Below are the code and all the weights of a small trained network. Each question names an input and a target symbol and asks about switching units off, where a switched-off unit gives its printed mean instead of its output.

import numpy as np


def w(rows, s, z=0):
    codes = np.array(rows[::2]) - 128.0
    scale = np.full(codes.shape[1], s)
    scale[-1] = z or s
    return codes * scale


def norm(h):
    return h / np.sqrt((h * h).mean(-1, keepdims=True) + 1e-5)


def f(y):
    return y / 2 * (1 + np.tanh(0.7978845608 * (y + 0.044715 * y**3)))


def softmax(a):
    e = np.exp(a - a.max(-1, keepdims=True))
    return e / e.sum(-1, keepdims=True)


def log_softmax(a):
    a = a - a.max(-1, keepdims=True)
    return a - np.log(np.exp(a).sum(-1, keepdims=True))


def net(x, mask):
    ids = ['αβγδεζηλμξπστφψω'.index(c) for c in x.split()]
    T = len(ids)
    res = E[ids] + P[:T]
    r = norm(res)
    for j in range(3):
        rows = slice(2 * j, 2 * j + 2)
        q, k, v = (r @ M[0][rows].T for M in (Q, K, V))
        z = softmax(np.where(np.tri(T) > 0, q @ k.T / 2**0.5, -1e9)) @ v
        o = O[0][rows]
        res = res + np.where(mask[j], z, o[:, -1]) @ o[:, :-1]
    y = f(norm(res) @ A[0][:, :-1].T + A[0][:, -1])
    res = res + np.where(mask[3:11], y, B[0][:, -1]) @ B[0][:, :-1]
    return log_softmax(norm(res)[-1] @ U[:, :-1].T + U[:, -1])


Q, K, V, O, A, B = {}, {}, {}, {}, {}, {}
E = w([
[129,160,154],'α',
[35,219,176],'β',
[124,129,138],'γ',
[141,114,110],'δ',
[133,107,117],'ε',
[134,138,113],'ζ',
[73,86,90],'η',
[134,3,74],'λ',
[118,126,110],'μ',
[118,53,93],'ξ',
[137,105,185],'π',
[143,168,102],'σ',
[194,17,104],'τ',
[110,213,175],'φ',
[165,108,128],'ψ',
[114,164,152],'ω',
],0.029)
P = w([
[76,151,138],'0',
[158,182,97],'1',
[97,126,152],'2',
[157,182,99],'3',
[95,91,169],'4',
[156,182,102],'5',
[96,84,178],'6',
[156,181,102],'7',
[92,68,187],'8',
[157,181,102],'9',
[53,10,254],'10',
[157,181,103],'11',
[90,52,189],'12',
[157,181,101],'13',
],0.013)
Q[0] = w([
[72,57,199],'H1',
[125,55,183],'H1',
[94,178,52],'H2',
[254,187,163],'H2',
[116,79,198],'H3',
[184,171,120],'H3',
],0.012)
K[0] = w([
[85,52,246],'H1',
[114,100,206],'H1',
[199,235,65],'H2',
[87,107,190],'H2',
[42,32,222],'H3',
[216,242,85],'H3',
],0.011)
V[0] = w([
[120,170,178],'H1',
[183,103,161],'H1',
[160,122,107],'H2',
[159,154,177],'H2',
[255,160,149],'H3',
[154,130,131],'H3',
],0.0091)
O[0] = w([
[105,114,191,202],'H1',
[79,113,255,8],'H1',
[62,182,163,113],'H2',
[107,163,112,88],'H2',
[167,153,58,3],'H3',
[105,48,106,96],'H3',
],0.0045,0.00055)
A[0] = w([
[117,32,66,146],'N1',
[107,189,185,2],'N2',
[3,190,168,202],'N3',
[100,186,142,25],'N4',
[15,113,89,128],'N5',
[106,100,115,111],'N6',
[165,147,63,123],'N7',
[149,177,91,95],'N8',
],0.014,0.0058)
B[0] = w([
[68,176,201,205],'N1',
[96,106,2,138],'N2',
[129,28,161,254],'N3',
[184,114,100,130],'N4',
[215,195,89,179],'N5',
[201,86,209,133],'N6',
[73,111,173,214],'N7',
[144,18,182,188],'N8',
],0.0074,0.0066)
U = w([
[64,151,160,157],'α',
[59,195,142,134],'β',
[109,87,77,115],'γ',
[165,179,93,249],'δ',
[162,89,145,139],'ε',
[71,176,82,183],'ζ',
[208,67,100,98],'η',
[213,179,166,134],'λ',
[161,88,5,137],'μ',
[69,105,150,127],'ξ',
[109,39,47,58],'π',
[253,115,118,109],'σ',
[53,108,39,123],'τ',
[126,103,201,99],'φ',
[166,159,215,132],'ψ',
[127,229,179,139],'ω',
],0.023,0.013)

Each question gives the input, a string of symbols that net reads in full, and the target symbol t.
The units are the heads (2 rows each of Q, K, V and O) and the neurons (one row each of A and B). Each row of codes is followed by its name. A weight is (code - 128) times the scale printed after its matrix; where a second scale follows, it is the last column's (O, A, B and U).
mask holds one flag per unit, heads first, then neurons. A switched-off unit (its flag False) gives its mean, the last column of its rows in O or B, instead of its output. The means were averaged over made-up inputs and are rounded, as every weight is.
A unit's drop is (log p(t) with every unit on - log p(t) with that unit switched off) / (log p(t) with every unit on - log p(t) with every unit switched off).
The circuit of an input: a set's keep is (log p(t) with only the set's units on - log p(t) with every unit switched off) / (log p(t) with every unit on - log p(t) with every unit switched off). Starting from all 11 units, units are removed one at a time, each time the one whose removal leaves the highest keep (on an exact tie, the one counted first), for as long as the keep stays at least 0.8.
circuit, biggest first: the units of the circuit, biggest drop first
top k neurons: the k neurons with the biggest drops, biggest first
which heads matter: for each layer, one digit per head in row order, 1 if its drop is at least 0.15 and else 0, layers parted by /
drop of u: that unit's drop, to one decimal
input ω π ε μ ω ζ σ μ ζ π α δ, target π: circuit, biggest first	N5; N7; H1
input μ ψ ε, target ψ: circuit, biggest first	N5; N1; N6
input δ ζ μ, target σ: circuit, biggest first	N5
input μ μ τ ε ψ, target ψ: top 2 neurons	N3; N8
input π ζ δ, target ψ: which heads matter	100
input η ε σ σ ψ, target ψ: top 4 neurons	N3; N8; N2; N7
input π τ μ ζ ζ γ σ ε ω ξ ψ α, target λ: top 2 neurons	N1; N8
input σ λ ζ γ, target φ: which heads matter	000
input ζ γ ξ τ ξ η φ ξ ω δ, target π: which heads matter	001
input μ δ α μ π ε, target ξ: top 2 neurons	N7; N8
input σ δ δ, target ω: drop of N5	0.1
input γ π ε ζ φ σ ε μ α π ζ η, target ζ: drop of N8	0.5
input μ ψ δ, target ω: drop of H1	0.2
